The symbols move the elements like this.
Ziv: η>Sil, θ>Zat, ρ>Siz, α>Zim, σ>Tig, λ>Vel
Dal: η>Dol, θ>Ven, ρ>Dad, α>Tet, σ>Vel, λ>Fab
Vel: η>Dum, θ>Vol, ρ>Toz, α>Tol, σ>Ziv, λ>Dal
Bon: η>Sav, θ>Bif, ρ>Rus, α>Did, σ>Dis, λ>Ful
Dis: η>Fab, θ>Kag, ρ>Bik, α>Zod, σ>Ven, λ>Bon
Bif: η>Bon, θ>Mul, ρ>Did, α>Sav, σ>Kag, λ>Fom
Fir: η>Tig, θ>Siz, ρ>Pid, α>Luv, σ>Zik, λ>Zat
Dol: η>Tet, θ>Dal, ρ>Vol, α>Dad, σ>Dum, λ>Zod
Siz: η>Fir, θ>Zim, ρ>Luv, α>Tig, σ>Nog, λ>Toz
Sav: η>Did, θ>Bon, ρ>Kag, α>Rus, σ>Fab, λ>Pes
Mul: η>Bif, θ>Fot, ρ>Sav, α>Bon, σ>Rus, λ>Les
Zod: η>Bik, θ>Fab, ρ>Ven, α>Los, σ>Dol, λ>Did
Fom: η>Ful, θ>Les, ρ>Fot, α>Pes, σ>Bif, λ>Nog
Tet: η>Dad, θ>Dol, ρ>Vel, α>Vol, σ>Tol, λ>Bik
Dum: η>Tol, θ>Vel, ρ>Zat, α>Toz, σ>Sil, λ>Dol
Fot: η>Mul, θ>Pes, ρ>Bon, α>Bif, σ>Did, λ>Mub
Los: η>Ven, θ>Bik, ρ>Dol, α>Dal, σ>Dad, λ>Kag
Gez: η>Mub, θ>Zik, ρ>Fom, α>Les, σ>Pes, λ>Tig
Pes: η>Fot, θ>Ful, ρ>Bif, α>Mul, σ>Sav, λ>Gez
Bik: η>Los, θ>Zod, ρ>Dal, α>Ven, σ>Tet, λ>Rus
Nog: η>Zik, θ>Pid, ρ>Mub, α>Gez, σ>Fom, λ>Siz
Luv: η>Pid, θ>Tig, ρ>Zik, α>Nog, σ>Mub, λ>Sil
Pid: η>Nog, θ>Luv, ρ>Gez, α>Zik, σ>Les, λ>Zim
Kag: η>Dis, θ>Rus, ρ>Zod, α>Fab, σ>Los, λ>Bif
Dad: η>Vol, θ>Tet, ρ>Dum, α>Vel, σ>Toz, λ>Los
Toz: η>Zat, θ>Tol, ρ>Sil, α>Ziv, σ>Siz, λ>Dad
Tol: η>Toz, θ>Dum, ρ>Ziv, α>Zat, σ>Zim, λ>Tet
Rus: η>Kag, θ>Did, ρ>Fab, α>Dis, σ>Bik, λ>Mul
Fab: η>Zod, θ>Dis, ρ>Los, α>Bik, σ>Dal, λ>Sav
Ful: η>Pes, θ>Fom, ρ>Mul, α>Fot, σ>Bon, λ>Zik
Sil: η>Zim, θ>Ziv, ρ>Fir, α>Siz, σ>Luv, λ>Dum
Zim: η>Siz, θ>Sil, ρ>Tig, α>Fir, σ>Pid, λ>Tol
Tig: η>Luv, θ>Fir, ρ>Nog, α>Pid, σ>Gez, λ>Ziv
Vol: η>Vel, θ>Dad, ρ>Tol, α>Dum, σ>Zat, λ>Ven
Mub: η>Les, θ>Gez, ρ>Ful, α>Fom, σ>Fot, λ>Luv
Les: η>Fom, θ>Mub, ρ>Pes, α>Ful, σ>Mul, λ>Pid
Zat: η>Ziv, θ>Toz, ρ>Zim, α>Sil, σ>Fir, λ>Vol
Did: η>Rus, θ>Sav, ρ>Dis, α>Kag, σ>Zod, λ>Fot
Ven: η>Dal, θ>Los, ρ>Tet, α>Dol, σ>Vol, λ>Dis
Zik: η>Gez, θ>Nog, ρ>Les, α>Mub, σ>Ful, λ>Fir

Rows in random order:
Each row is one element's numbers.
r1: -1.06 4.47 -5.82 -3.58 5.69 -6.56 -5.19 -2.51 3.70 -0.39 6.08 -3.85 3.15 0.16 4.19 -4.25 -3.72 10.97 2.44 -3.38 -4.22 -5.11 -11.43 1.80 0.84 0.22 -0.97 1.10 0.35 -4.77 -1.29 -9.25 1.88 4.21 -6.62 -5.73 0.70 6.73 3.13 -3.86 1.98 2.48 -2.30 -3.58 1.36 -0.16 6.01 -1.40 0.32 -0.63 -3.19 0.34 -1.20 -1.98 0.54 1.01 -3.51 1.91 -2.23 -2.66 -0.08 1.05 7.39 -2.66 3.20 -1.76 -7.12 -3.45 7.43 -0.11 -1.14 0.32 2.90 -4.55 0.01 -2.46 3.21 -4.47 5.65 0.36 -4.77 6.16 1.33 -2.05 1.98 -3.74 0.90 3.07 5.70 -6.91 -4.02 0.29 -8.14 3.03 0.91 2.25 -1.32 12.18 -3.34 3.49 5.12 -0.62 3.45 -0.95 -5.30 2.23 4.90 -0.70 2.82 12.50 -3.91 -2.99 -3.51 -9.36 0.19 3.23 3.21 -1.51 -3.64 -1.12 11.90 -1.51 -1.76 2.58 -7.30 -0.09 -5.17 3.75 -2.05 -8.66 0.00 -1.49 -0.11 2.91 -4.31 -5.02 2.06 9.62 -1.29 1.04 4.46
r2: 1.18 3.49 4.19 0.96 0.45 -4.52 -1.38 1.64 4.23 5.11 -1.44 0.14 8.67 4.66 -0.25 1.53 7.16 -2.71 1.11 6.61 -3.15 2.41 3.16 3.27 6.46 -1.93 0.59 3.85 -2.24 2.26 2.02 0.11 7.27 -8.32 1.82 1.58 -0.47 -5.90 -0.79 -1.03 6.40 -3.54 2.67 -2.35 -1.51 2.27 6.01 -1.82 -11.23 0.26 -5.73 -1.36 2.87 -2.66 1.67 -3.69 9.06 -6.84 6.41 -8.09 1.49 3.65 8.42 2.95 -0.79 1.62 -0.67 3.87 -0.60 -0.19 -0.13 -6.32 3.19 -0.42 9.44 6.90 0.80 -3.67 4.21 -6.50 -0.60 -4.92 4.52 -2.20 -2.48 -1.73 0.59 -3.20 -2.26 12.11 -0.25 0.76 -2.00 4.99 -2.90 1.08 -2.10 8.87 -3.74 6.57 4.69 -2.18 1.01 1.24 1.70 0.28 -2.56 6.99 -5.77 7.37 7.05 -7.23 2.24 2.26 7.02 0.84 -0.93 -3.21 6.73 -3.12 -3.54 1.38 0.42 2.76 -5.38 3.98 -1.78 -1.50 3.02 9.82 6.30 4.11 2.76 0.01 -0.62 -6.29 -3.84 1.12 -5.37 6.90 -3.46
r3: 0.07 2.72 -4.18 -9.14 2.28 -2.99 -6.52 -2.03 -1.69 2.17 3.09 -5.70 -0.49 -0.56 -1.40 -2.78 -4.06 10.10 5.80 0.79 1.28 -2.60 -4.62 -5.93 -7.82 0.37 3.52 9.60 5.53 -5.03 4.44 -5.67 1.47 -1.97 -6.66 -1.97 -3.49 1.29 -2.62 -2.22 2.02 2.33 -3.91 -3.96 -3.79 -3.60 -0.08 -2.91 -3.87 1.14 -1.68 1.18 -2.02 -6.84 -0.54 -0.12 3.72 -0.25 2.19 -1.15 -1.38 -1.21 2.08 -0.51 -0.84 3.15 -5.81 -3.23 6.05 -4.12 3.27 -2.96 -1.63 -2.17 2.06 -4.57 0.63 0.26 3.92 4.31 -6.13 3.90 -0.59 1.48 4.41 -3.07 -2.12 8.17 2.39 -2.23 -3.27 5.48 -2.67 2.80 1.70 4.80 -4.89 5.70 -8.75 1.62 1.05 0.58 -2.99 -1.33 -0.97 3.63 2.35 0.05 -1.54 12.71 2.70 -0.87 -1.93 -5.05 -2.98 -0.29 3.15 1.28 -3.68 -1.42 4.56 2.27 2.17 6.70 -8.39 -1.93 -6.00 2.18 -1.28 -3.96 2.04 1.65 -1.39 1.23 -3.81 -2.77 0.09 3.00 2.69 -0.26 4.23
r4: 3.83 1.83 2.04 2.69 4.29 1.75 -1.96 2.71 -1.29 5.73 -1.45 -1.24 5.29 4.63 2.19 3.33 5.80 -3.99 2.54 -0.31 -2.37 3.84 6.21 3.30 6.72 -2.34 0.46 5.32 -6.32 0.84 -1.58 -2.64 3.92 -3.70 0.51 0.37 -1.83 1.08 2.95 0.65 4.41 -0.90 8.04 -1.38 -3.67 9.32 0.58 0.15 -2.98 0.57 -4.61 -0.37 -1.87 3.11 2.31 -2.78 7.82 -4.56 2.76 -9.82 -1.62 4.11 6.09 -0.59 -1.19 2.37 3.33 -1.48 2.78 2.24 1.07 -5.80 4.79 -0.86 4.85 4.37 3.93 -1.55 2.61 -6.33 -1.01 -2.01 1.66 -6.23 2.85 3.36 -5.12 -5.28 -0.69 11.46 -0.17 -7.69 -3.99 2.70 -0.64 -1.38 -0.90 4.53 2.42 5.18 7.65 -1.36 -0.25 -0.94 5.12 -1.21 1.51 4.73 -3.13 9.11 4.65 -10.26 -0.46 0.39 5.73 3.25 4.70 1.36 0.77 -2.38 -7.95 -0.85 5.77 0.20 -3.21 0.80 -2.41 -1.49 9.66 7.86 3.86 1.16 0.93 -3.51 -2.26 -3.67 3.26 0.72 -4.02 2.32 -0.34
r5: -2.78 2.08 6.27 -0.30 4.34 -7.99 -2.06 -6.23 -3.67 0.45 3.41 -0.86 -6.85 -0.88 -1.15 -3.46 -0.68 4.71 6.60 -1.05 4.28 1.06 -1.49 1.86 2.14 4.06 -0.49 5.45 -1.14 -3.84 1.35 -1.81 -5.80 9.55 -6.15 -1.02 -0.39 6.10 -0.18 -1.95 -2.02 6.49 -2.81 1.73 -2.26 -2.32 0.12 -0.30 6.64 0.28 3.04 -3.66 0.16 -7.42 -2.60 -1.61 -1.73 5.32 -6.00 -4.64 3.47 6.28 -2.21 -5.92 -2.87 1.58 -6.81 -0.93 1.37 -4.68 -3.41 2.58 0.97 0.47 0.97 -0.70 0.35 -7.56 2.89 4.51 0.48 5.33 -3.60 1.92 6.44 1.26 1.47 1.40 -1.53 -6.28 -7.65 -2.87 -4.29 5.00 4.85 3.62 -0.75 -7.03 3.96 -1.99 -4.23 3.06 11.86 -4.48 1.98 2.84 4.91 -2.91 1.92 4.60 -0.49 -1.05 -11.12 -5.78 4.28 -1.40 -3.75 -1.24 -3.85 -3.75 3.04 0.75 -4.59 0.99 -0.65 -5.82 -7.08 3.86 -5.28 -5.99 1.95 -1.18 -6.27 2.07 -4.35 2.35 -3.47 3.64 4.67 -2.24 12.29
r6: -1.84 -2.69 -4.43 -6.56 -8.36 3.36 -6.04 -3.24 -2.83 3.44 -2.42 -5.12 7.88 -7.23 -3.94 -2.84 -1.65 1.80 1.36 3.00 -4.18 5.59 -6.59 -5.52 -4.65 -7.63 1.10 0.11 1.60 -1.94 1.19 -7.85 5.77 -5.13 -1.33 -2.23 -1.83 1.11 -0.29 1.72 9.69 -1.98 -2.75 -3.08 2.76 -1.08 -3.20 -3.19 -2.65 -2.77 -5.89 2.78 -1.58 -5.50 -1.21 -2.90 1.96 -4.75 4.94 2.23 -8.34 -6.22 1.78 -0.16 5.01 3.06 -5.79 2.80 1.38 3.40 -0.82 -4.06 -2.85 -7.60 0.40 0.67 0.99 1.08 3.83 -4.85 -6.22 0.98 2.94 2.39 -2.59 -3.45 2.65 1.64 1.68 4.54 1.59 3.70 -2.42 -1.07 3.20 5.80 -1.50 7.89 -8.85 8.66 1.86 -2.69 -7.10 6.40 0.30 2.59 -4.13 1.99 -0.51 6.16 2.64 -5.02 3.91 -0.05 -3.87 2.28 2.57 -1.71 -3.62 -3.74 3.76 -2.30 3.80 4.28 -4.41 -1.15 -3.95 -3.61 5.24 1.44 3.00 3.00 4.95 -1.44 -4.02 -0.17 -1.68 -2.13 2.04 1.05 -3.61
r7: 0.18 4.73 4.49 6.35 9.96 -4.33 0.06 -3.82 -2.52 2.50 1.25 -0.44 -3.64 -2.96 2.52 1.83 2.01 5.68 0.13 -3.20 0.32 -6.33 -1.19 3.11 2.17 -1.37 2.24 5.33 -1.80 0.47 -3.89 -0.39 -6.02 9.13 -3.38 0.03 6.96 5.95 1.75 0.82 -4.82 5.86 -3.14 -1.18 -6.69 -2.63 3.61 3.66 1.11 -1.10 3.17 -3.06 0.47 -3.33 1.16 -3.73 -2.04 5.08 -7.56 -9.42 0.96 5.86 8.63 -3.46 -6.32 0.61 -4.58 -5.33 8.39 -8.81 -3.29 -3.06 2.38 -0.61 -6.01 -0.64 3.03 -6.42 -1.04 3.18 -0.62 8.64 -1.66 -0.81 3.05 -1.96 -7.86 1.49 -1.10 -1.48 0.11 -0.25 -1.10 1.10 2.25 3.58 -1.49 -3.20 4.39 1.35 -0.01 0.54 7.65 -8.33 2.97 0.77 2.70 -0.34 0.11 6.57 -0.30 -2.75 -11.07 -0.09 5.14 -0.92 -0.77 -7.35 -0.30 -1.01 -1.96 -0.17 -0.62 0.32 0.36 -3.18 -0.15 2.61 -10.85 -3.02 5.80 1.34 -7.49 2.43 2.28 -1.40 2.77 8.47 5.63 2.83 10.67
r8: 0.94 -0.13 2.81 5.80 3.70 -5.51 -0.21 -0.38 -2.32 4.49 0.26 -1.10 8.34 -2.31 2.23 -2.59 10.85 -1.03 2.66 -1.25 -4.21 -1.15 2.75 3.40 8.62 -0.93 -2.33 1.05 -5.20 -1.96 -7.26 -3.52 3.04 0.79 -0.89 -2.17 -4.32 -1.35 3.62 -4.44 5.67 1.43 1.04 -2.62 -4.63 3.35 7.77 1.20 -0.32 1.43 -2.94 -3.09 -2.36 3.23 8.11 0.13 -2.67 1.79 0.52 -10.88 -5.08 6.63 6.10 -2.21 -1.12 1.02 1.39 -5.06 5.85 2.19 -5.56 -5.22 1.49 -2.86 -1.91 1.20 7.23 -8.74 -0.22 -4.40 0.09 3.34 2.97 -7.84 0.80 -1.61 -1.19 -2.31 2.43 0.17 -1.76 -9.80 -2.82 6.23 -1.91 -3.19 2.14 8.02 4.51 4.68 0.76 2.19 11.23 -5.42 2.88 2.17 2.23 3.57 2.31 5.60 5.85 -11.90 -2.36 -1.82 5.16 -0.07 2.17 -7.47 -3.12 -2.25 -1.57 0.20 2.53 -0.34 -0.09 5.09 -7.70 1.74 5.00 2.90 -0.35 0.68 -1.51 1.52 -2.01 -1.72 -1.36 2.85 1.68 2.08 4.98
r9: -5.18 -1.46 -0.37 -2.42 -1.18 -8.38 -4.05 0.48 1.23 5.91 3.67 -4.95 -2.89 2.23 -2.75 -1.81 -11.48 5.33 5.24 1.74 3.40 1.58 -0.54 -0.82 -4.33 -4.64 4.46 8.01 3.81 -0.59 3.42 -1.77 0.38 -7.16 -5.66 -2.30 -2.64 -0.16 -0.18 -4.24 -0.49 0.68 -5.38 -1.41 -3.79 -1.37 0.38 0.80 -5.01 3.40 -5.56 -2.38 -0.62 -7.34 1.93 1.45 14.26 -7.02 2.81 2.08 -0.50 -4.60 0.30 1.36 2.93 3.25 -2.45 -0.09 5.71 -4.68 3.00 -5.97 -0.91 -3.18 1.61 -5.69 4.68 3.68 1.28 -0.23 -6.40 0.96 -4.28 -0.51 3.35 -3.09 -4.16 7.89 0.39 3.01 -1.75 6.03 3.83 4.44 1.06 4.21 -3.88 8.67 -11.20 4.24 5.03 -2.72 -10.37 -0.40 -5.74 0.04 -1.87 0.13 2.21 5.70 3.16 -5.40 -0.07 -1.15 -3.42 -4.70 -1.61 2.89 -4.19 -4.63 3.24 0.58 0.67 6.34 -2.97 -1.67 -4.72 0.19 -0.11 -0.71 3.77 4.40 -0.20 -5.04 -3.31 -1.56 1.17 -2.57 0.67 1.43 5.63
r10: -0.03 -3.01 2.50 2.04 6.86 -6.85 -5.95 3.47 5.93 2.16 5.69 -2.47 -1.47 -0.44 -1.81 -4.04 -4.63 5.13 3.06 -0.80 2.08 3.21 2.83 4.04 1.19 -4.53 1.21 7.08 1.09 4.31 6.10 -2.41 0.34 -6.18 -0.62 3.62 -6.41 2.61 -2.77 -1.88 4.61 -0.44 -0.58 -0.57 -3.65 2.04 2.30 0.83 -7.43 7.93 -2.83 -3.33 5.09 0.81 4.35 -1.36 10.60 -2.44 2.24 -2.49 -1.36 6.13 2.05 0.03 -4.75 4.48 1.27 -0.96 6.65 -4.06 1.97 -10.39 3.63 1.97 -3.74 -1.21 0.06 2.39 5.36 1.68 -3.97 -0.09 -5.17 -5.23 -0.78 -3.07 -5.63 2.96 -2.44 5.39 -2.55 7.73 3.23 0.35 0.59 3.02 -1.75 1.16 -8.10 3.15 4.43 -0.49 -2.13 -7.54 4.48 0.88 1.11 1.63 -1.67 4.12 -1.00 -10.31 -0.05 4.99 -1.64 -0.09 0.77 2.87 0.38 -3.36 -0.12 2.54 -0.81 7.02 -5.09 2.37 -6.65 -2.20 -1.72 6.36 3.86 5.41 -2.55 0.97 0.41 -5.02 4.66 2.74 0.44 1.20 -2.39
r11: -0.51 -4.71 -10.09 -4.27 -5.07 6.36 -4.30 -2.29 -2.21 1.77 -4.73 -0.92 14.91 2.02 -4.08 -4.44 -4.54 5.34 -0.21 0.38 -12.84 3.60 -10.02 -4.06 -2.60 -2.70 5.82 2.68 -2.56 -7.15 -1.67 -3.63 0.56 0.44 0.02 -4.66 -3.65 0.64 0.86 -1.97 3.13 0.70 -1.79 -0.98 -0.40 -3.50 -0.83 -2.14 -0.66 -5.63 2.13 8.89 -0.91 -1.19 1.71 4.31 -3.71 -0.67 4.29 1.35 -6.64 -8.84 3.83 -0.26 6.99 -1.49 -3.76 1.63 0.73 2.33 3.09 2.85 1.66 -4.90 -0.59 -0.71 -1.96 -3.65 4.41 -5.45 -6.30 2.69 7.00 -0.35 1.76 1.42 2.55 -0.78 4.20 -1.02 -2.55 1.06 -1.13 -0.10 4.03 1.10 1.17 10.56 -2.62 5.16 -2.26 0.43 -4.16 4.35 -8.68 -3.37 -3.66 1.51 0.26 2.44 -1.97 -1.79 3.62 -0.10 -2.29 1.91 4.73 -2.54 -2.12 -3.14 7.77 -2.31 0.98 2.43 -2.40 7.04 0.32 1.03 2.88 0.26 0.60 -1.69 4.58 1.31 -2.37 -2.82 -4.36 -1.30 -0.33 6.85 -0.98
r12: -1.25 -1.19 -8.75 -0.55 -7.55 -1.03 -1.12 -1.86 -0.75 1.70 0.53 -1.88 10.64 -1.12 1.23 -2.09 1.42 4.28 -0.16 1.34 -9.88 0.72 -9.20 -3.62 -4.58 -0.38 1.57 1.54 -2.47 -8.82 -4.66 -5.23 5.81 2.43 -0.99 -7.46 -3.74 -3.98 -0.43 -2.89 2.95 4.46 -2.75 -2.71 3.60 4.44 0.94 -4.34 3.84 -8.35 6.85 7.59 -1.67 4.10 6.06 4.42 -8.89 5.51 2.78 -2.23 -3.23 -1.71 6.54 1.82 3.59 -6.52 -2.95 -0.96 2.08 6.53 -2.04 2.22 -5.31 -8.01 4.36 -2.07 0.54 -10.82 0.01 -4.12 0.05 6.00 7.59 -1.51 -1.41 -1.55 6.35 1.76 8.07 -5.29 -4.47 -2.20 -2.62 3.90 2.51 -1.34 3.32 10.20 -7.16 3.19 0.71 0.44 5.10 3.10 -7.00 -6.08 0.90 0.26 1.03 4.55 -0.42 0.48 10.18 -0.58 -1.52 2.79 5.15 -0.74 1.77 -1.65 3.53 -2.15 2.83 -7.81 0.72 10.77 -5.89 2.71 5.85 -1.25 -3.66 -3.17 2.19 0.51 -2.41 1.71 -1.48 -0.90 0.37 -3.29 0.99
r13: -4.07 1.64 -1.16 -1.10 -0.60 3.70 -5.60 1.96 0.68 4.57 -0.71 -1.39 5.27 -1.10 -6.57 -2.49 1.16 2.58 -1.19 10.23 -3.90 6.03 -3.55 0.60 -0.21 -5.88 2.35 4.98 3.47 3.07 6.47 -4.80 7.14 -11.11 2.99 0.47 -0.71 -2.33 1.78 -4.63 12.34 -8.01 0.41 -1.31 1.08 2.25 0.05 -3.35 -12.27 -1.96 -10.29 2.60 3.60 -7.58 -1.43 1.34 9.37 -9.71 10.83 0.13 -3.66 -7.17 3.48 2.63 2.83 2.00 -1.15 3.02 -2.89 4.91 4.88 -7.62 -1.58 -3.26 8.73 0.79 2.54 3.87 1.77 -6.07 -2.74 3.69 -1.80 -0.78 -1.30 -2.14 0.19 -2.72 -2.15 -0.68 -0.61 8.51 1.96 1.80 -1.93 6.02 -2.22 6.42 -4.04 9.51 2.15 -1.35 -8.43 0.36 2.80 1.38 4.70 3.39 -1.36 9.47 1.26 -10.05 10.20 1.30 -2.26 2.12 4.82 -0.16 4.02 -0.01 -1.86 3.14 5.55 8.19 -7.03 3.07 -1.98 -3.48 4.15 5.16 5.21 5.38 1.39 -2.12 -1.99 -6.08 4.40 -1.72 2.38 1.88 -7.13
r14: 3.05 -1.35 0.87 2.37 5.11 -1.80 -6.96 -3.95 -1.86 3.05 5.33 -1.57 6.82 2.58 -1.29 0.59 1.48 3.75 4.52 -0.94 -5.79 -2.45 -5.95 2.93 2.01 -2.73 -3.74 6.05 0.28 -2.39 -5.23 0.00 -0.67 5.16 -1.77 -5.47 1.47 0.78 5.16 0.28 4.26 2.79 1.35 -2.71 0.07 2.87 6.72 6.61 -1.37 -6.99 2.93 1.35 -0.85 -0.92 9.10 -0.22 -6.04 6.25 1.87 -7.03 -2.36 0.87 5.27 0.35 1.57 0.65 -2.20 -5.36 7.40 -5.36 0.94 2.71 1.31 -0.68 0.65 -3.59 3.13 -11.44 0.06 -4.59 -1.05 5.38 2.59 -2.89 0.20 0.21 0.31 3.79 1.07 -3.21 -1.46 -4.22 -5.48 3.39 1.19 1.87 1.42 7.06 -2.16 2.62 -0.24 2.89 14.90 -3.54 3.09 1.59 4.98 -0.21 0.65 13.67 0.36 -5.35 -6.07 -1.58 3.09 2.76 -1.09 -6.51 -3.65 -4.70 8.55 -3.79 0.78 0.67 -5.43 3.92 -1.45 6.58 2.84 -3.05 5.03 1.36 -0.27 1.74 -5.37 -3.27 3.39 4.52 -1.06 1.67 8.77

Which row is each element?
Sav r1
Fab r13
Dis r2
Did r14
Zod r6
Ful r7
Kag r4
Fom r5
Bik r11
Rus r8
Mul r10
Bif r9
Bon r3
Los r12

